After every row comes roughly how far along a hidden order it lies, from 0 to 30.
[-17.5 -13.7 -62.0   2.3  -0.7 -11.9   0.3 -21.9 -20.0 -11.7  23.1   8.8
  -5.9  11.2  -4.4 -41.6 -19.3   6.3   0.0  -4.0 -11.1   5.4] : 21
[ 10.3  -0.5 -12.4 -53.5 -21.2 -26.3   1.2 -11.4  -1.7 -35.1 -16.5  34.8
  -5.0  -1.0  -8.8  17.8 -11.3 -17.8   8.7  -9.9  27.0  19.6] : 3
[ 23.8   0.5  17.4 -37.2 -24.3 -19.4   0.1  16.9   8.8 -18.0 -26.9  24.3
   1.4  -7.1  -5.3  38.5   3.6 -15.1  -4.2  -4.5  13.3   7.5] : 2
[-18.2   0.6  -6.9 -18.2   9.3  -2.8  -1.3  -7.9 -14.4 -25.3   7.7  29.6
   2.2   3.5  -4.0  -1.1   8.4 -13.6  13.8  13.2  44.1  22.7] : 25
[-17.6  -8.3 -47.1  14.5   6.6  -3.6   0.9  -9.3 -12.7  -0.5  22.1  -9.9
  -5.1  12.2   1.8 -40.7 -15.2   4.5   2.6  -1.8  -7.6   1.6] : 23
[ 28.7   1.5  22.1   2.9 -12.3  -6.9  -1.5  26.0 -17.3 -26.2  -7.4  -9.0
   7.7  -2.3   6.7  21.9   3.3 -17.4 -17.0   8.9 -32.3   3.5] : 20
[ 39.7   2.6  35.4  32.6 -20.2  -0.7   0.3  52.1   4.0  30.0 -12.9 -52.0
  10.5  -0.5  10.7  20.8   2.1  -0.6 -33.7   3.0 -58.5 -30.5] : 10
[ -3.8  -1.8 -23.6  30.4 -12.6  -9.4   4.4  10.9   6.8  17.6   0.4 -32.1
  -3.6  11.0   3.6 -17.1 -13.4   4.4   3.3 -14.7 -19.3 -14.9] : 8
[ 10.8  -7.1 -16.2   7.0 -10.5  -2.5  -0.7  10.3 -19.8 -27.1   7.1   4.7
   9.7   1.7   0.5   7.0  -5.7  -8.6 -15.8  12.4 -29.2  12.3] : 24
[ 26.9  -1.9  -6.7 -36.4 -28.7 -26.5   1.0  11.7  -3.3 -37.7 -17.3  19.3
  -2.4  -1.4  -4.9  23.0  -9.1 -19.5  -5.5  -6.1   2.7  11.2] : 4
[ 12.2  -7.4 -26.7 -44.9 -19.7 -16.5   0.8 -17.2  -0.6 -25.3  -6.4  27.4
  -3.0  -2.7  -8.2  11.4 -16.0  -2.5  -3.5  -9.0  -6.1  10.8] : 5
[ 25.6  15.8  55.9  26.2  -8.8   0.0   2.7  56.0  34.3  40.7 -28.2 -40.4
   5.9  -2.3   9.2  35.9  11.0  -3.6  -9.0  -3.5  -2.7 -22.6] : 0
[ -0.2   1.6  -1.3  50.1  -8.2   3.1   2.2  26.5  -0.6   9.9   2.3 -44.0
   6.7   6.1   6.6  -3.4  -2.0  -0.6 -11.4   1.9 -41.6 -10.8] : 20
[-35.2  15.1  37.9  28.0  19.7  -0.1   0.2  11.1  -5.0   4.6  -6.3  -5.4
   4.7   5.0  -0.1   6.6  21.6 -17.5  28.5  10.4  48.2   4.1] : 24
[-16.9  -1.1  -9.5  43.9  10.4  13.9   0.5   6.0 -14.1  -0.6  17.3 -31.2
   5.9   7.0   8.4 -12.3   3.3  -3.6  -0.8  11.8 -18.1   4.1] : 30
[ -8.3  -5.1 -33.4 -13.6 -12.1 -13.5   1.8 -14.4   3.8 -18.0  -0.9  15.0
  -8.6   3.6  -6.0  -4.0 -12.4  -2.1   7.6  -9.3  10.9  13.2] : 10

New part:
[ 27.5  -1.0  78.9  27.0  -2.6   3.8   3.0   1.1   2.2   2.8 -11.9   8.9
  -5.1  65.3 -13.1  16.7  39.1] : 30
[ 23.4   2.2  14.1   2.8  -7.3 -10.4   2.4   8.0   2.3  -2.0  -9.9 -10.7
  10.4   3.3   5.5  -0.9  -3.7] : 1
[ 24.5   8.3  -3.8 -24.5 -26.6 -32.5  -1.3   1.3  11.3  -4.3  18.0 -12.4
   2.5 -60.1   8.1 -12.7 -13.1] : 16
[ 55.4   8.3 -15.5   3.0 -17.8 -27.6   3.5  -0.4  -1.8  -1.5  -9.6 -22.4
  13.9 -49.2  18.4 -18.3 -31.7] : 19
[ 22.2  -3.0  -0.5   4.0   3.6  -1.6   3.4   1.9  -7.9   0.1 -10.9  -3.8
  -0.2  22.7  -1.6  22.9  -4.4] : 5
[ 45.8  10.8  -4.0   1.8 -20.7 -32.0   2.5  -2.4   2.3  -1.3   1.5 -16.6
   7.8 -56.3  14.4 -23.0 -20.0] : 18
[ -2.6  12.8  62.0  -5.6 -28.8 -23.8  -3.3  -6.6  24.6   0.0  33.5   5.1
 -10.4 -49.0  -2.3 -36.1  21.1] : 14
[ 56.5   9.1   0.5 -10.1 -22.2 -24.3   1.4   9.7   7.2  -5.2  -2.8 -25.8
  20.9 -49.6  19.0 -26.6 -23.1] : 19
[ 20.6  -2.2   9.8   9.9   8.0  18.5  -0.5  21.4  -1.2  -3.6 -25.3 -20.7
  32.5   8.5  11.3 -25.1  -8.0] : 23
[-56.6  -0.9 -60.7  -2.6  18.2  10.3  -1.7 -23.0 -13.5   6.5  12.5  26.0
 -28.0  -2.2  -7.3  11.6  -6.4] : 13
[ 85.3  14.7  66.9  50.6 -19.6 -29.1   7.0  -8.0   1.9   4.0 -18.8 -12.9
   7.2   2.6   8.3 -25.4   8.2] : 0
[ 30.8   1.2  11.8  22.9   2.8  -3.8   4.2  -1.3  -9.0   2.2 -14.8  -3.3
   6.5  16.8   1.8   0.6   0.4] : 4
[ 43.7   9.6  11.5  10.5 -15.7 -15.7   0.3   7.1   6.6  -2.0  -8.4 -22.8
  22.8 -41.2  18.6 -41.3 -11.2] : 20
[ 25.4   0.1  83.3  35.7   0.9   6.1   3.4  -1.2   2.4   4.0 -15.9   7.1
  -2.0  68.3 -12.9  12.5  40.1] : 29
[ 72.1   6.1  15.3  17.8 -12.3 -26.5   6.9   0.0  -5.7  -0.4 -18.2 -17.7
   8.3   2.2   7.1   4.6 -12.1] : 0
[ 86.0   6.2   3.5  33.4  -4.0 -12.5   6.2   6.5  -9.1  -0.5 -37.8 -30.1
  28.7  -6.9  22.2 -27.0 -25.1] : 22
[ 11.9  -1.3 -20.5 -12.9  -1.6   4.3  -1.3  19.1   3.2  -5.3  -8.5 -22.8
  26.3 -31.4  16.2 -28.0 -20.4] : 21
[ 61.2   7.3  46.1  26.1 -14.9 -24.8   5.8  -4.6  -1.0   1.5 -12.6  -6.4
   0.1  19.3   1.4   9.3   5.0] : 6
[ 38.5  -4.8  38.3  16.8   2.6  -7.6   7.3  -0.8 -10.7   1.3 -17.7   1.6
  -9.8  66.1 -15.2  50.4  12.7] : 30
[ 53.9  10.0  64.0  30.8 -17.6 -18.8   2.8  -1.6   6.8   2.0  -8.7  -9.9
  11.4  -7.3   6.3 -27.0  19.8] : 0
[ 29.1   1.1  26.8   5.4  -2.5  -5.9   2.1   4.3   1.9  -1.0  -6.3 -10.0
   6.5  13.2  -0.2   9.3   7.1] : 4
[ 37.5  -3.4 -13.7  -2.4  -0.8 -10.7   6.5   4.5 -11.6  -2.7 -16.7 -13.4
   5.8  18.6   2.0  33.1 -20.8] : 4

Part 3:
[ -3.4  13.0 -22.0   4.1  -1.2  -8.9  28.2  14.4  -7.0  -4.5 -54.6  -7.8
   8.0  -5.9  21.3  11.4 -13.1  -5.9   8.7  -0.2 -10.2 -23.1  -5.7  19.7
  -1.3   5.8  -3.9   4.0 -13.7  12.0   8.6  26.1  -4.8] : 2
[ 11.8  11.0  10.0  -6.5 -10.1 -48.2 -34.2   0.0   0.5  -0.6  23.2  -4.0
   7.0 -44.7 -17.2  -5.7 -10.9   8.1  -3.3  -2.0  -3.2  11.6  -1.6  -6.9
 -15.2  -1.4  -4.8   2.8  -5.7   2.3   3.7  10.4 -35.6] : 23
[  1.2  15.3 -28.0  12.9  -0.3  -7.5  15.5  19.5  10.3  -2.1 -47.2   4.6
   3.8 -28.4   5.9  10.5  -1.5   4.1  -2.2   0.8  -8.1 -15.5  -8.0  -9.4
 -31.8  -2.2  -4.6   8.7  -2.6   4.1   8.5  14.0 -26.2] : 14
[ 14.1  -0.8  28.5 -17.3  -9.4 -43.7 -43.3 -11.3  -2.5   0.2  63.4  -5.3
   6.6 -33.5 -24.4  -7.3  -8.8   4.9  -1.7  -1.3   2.3  32.5   5.2  -3.2
   3.1  -1.8  -2.1  -2.3  -3.4  -2.1  -2.7   2.5 -17.1] : 25
[  3.4  22.2   2.2  -5.8 -14.2 -53.3   1.4  10.2   7.6   9.2  -3.0   0.8
  14.2 -36.5 -11.0  16.7 -13.8   3.9   0.9  -0.4  -9.9 -14.7  -3.9  -2.1
  16.2  -0.7  -5.7   7.2 -31.9  19.3   5.4  13.0 -23.5] : 13
[  6.7   5.5   3.4   7.7   3.8 -13.3  -0.7  14.7  31.3  -6.8  38.9   8.4
 -10.8 -77.1 -21.9   3.1   4.0   6.9  -7.8  -4.5   5.7  -2.2   2.0 -27.6
  -8.3 -17.4  -0.4   5.3  13.3  -4.7   2.7   5.9 -55.3] : 30
[ -0.3   9.8  -0.1  -4.4  -6.9 -23.5  26.9   4.9 -12.3  -1.6 -42.5 -15.2
  10.5  13.8  15.4   7.0 -13.9  -9.1   9.6   0.0 -12.7 -11.2  -4.2  30.5
  26.0  11.0  -3.3   0.6 -22.7   7.8   6.8  22.4  12.8] : 0
[ -9.3   2.4   4.5   9.6  14.5  14.5  52.0  18.3  25.6  -9.9 -16.9   5.2
 -17.0 -35.3   5.3  18.2   1.4 -13.7   5.5  -4.5  -3.1 -32.1   1.1  -0.7
  29.0 -18.8   2.1   3.2  11.2  -1.4   6.8  12.2 -28.3] : 15
[  4.6  12.9 -26.0   1.8  -5.3 -17.4  13.5  13.1  -3.9   6.7 -43.0  -2.7
  12.7  -8.5  11.1   6.7  -7.9   3.1   0.3   1.8  -6.6 -21.9  -7.9  12.8
 -14.9   7.4  -4.4   6.9 -20.9  12.4  10.1  11.0  -6.9] : 7
[  4.2  13.4 -24.7  17.4   1.0 -25.5  -5.8  17.4  13.4  -4.2 -19.5   4.8
  -3.9 -63.8  -3.9   5.0   5.1  11.7  -6.8  -1.4   3.0  -7.3  -4.0 -30.1
 -37.4 -13.8  -2.4   5.9  13.9  -3.7   7.1   9.5 -65.6] : 26
[ -2.4   9.2 -19.0  12.6  12.0   1.1  43.9  23.1  32.6 -10.9 -27.0   7.1
 -15.5 -62.2   6.4  14.2   6.1  -4.8  -0.3  -5.7  -3.9 -21.9  -2.2 -12.9
   7.3 -23.6   0.5   6.6  13.8  -0.2   4.2  19.2 -52.6] : 20
[ -9.9  -2.8   1.8   8.5  13.3  27.8  57.0  13.6   8.0 -11.3 -39.7  -5.5
  -9.8   2.7  18.1   6.7   2.2 -19.6   9.8  -1.9  -5.2 -30.9   0.1  17.0
  41.8 -12.3   2.0  -2.3   5.2   0.7   5.4  23.5   1.1] : 6
[ -2.8   5.2   2.9  10.3  10.1   6.8  35.3  23.2  30.8 -10.8  -7.2   7.7
 -15.4 -60.0  -1.1  12.9   1.7  -6.4  -0.2  -7.7  -1.8 -26.0   1.5 -16.9
  27.9 -24.7   1.1   3.8  16.3  -2.3   6.8  21.8 -49.9] : 23
[ -3.8   8.8 -10.5   2.0  -8.3 -19.0   6.5  -0.9 -17.8   3.4 -47.6  -9.2
  16.4  31.6  15.1   0.9  -8.2   5.3   3.7   2.9  -8.0  -7.1  -6.8  18.6
  -8.0  17.6  -3.3   1.6 -18.4   9.1   2.3   3.2  21.6] : 2
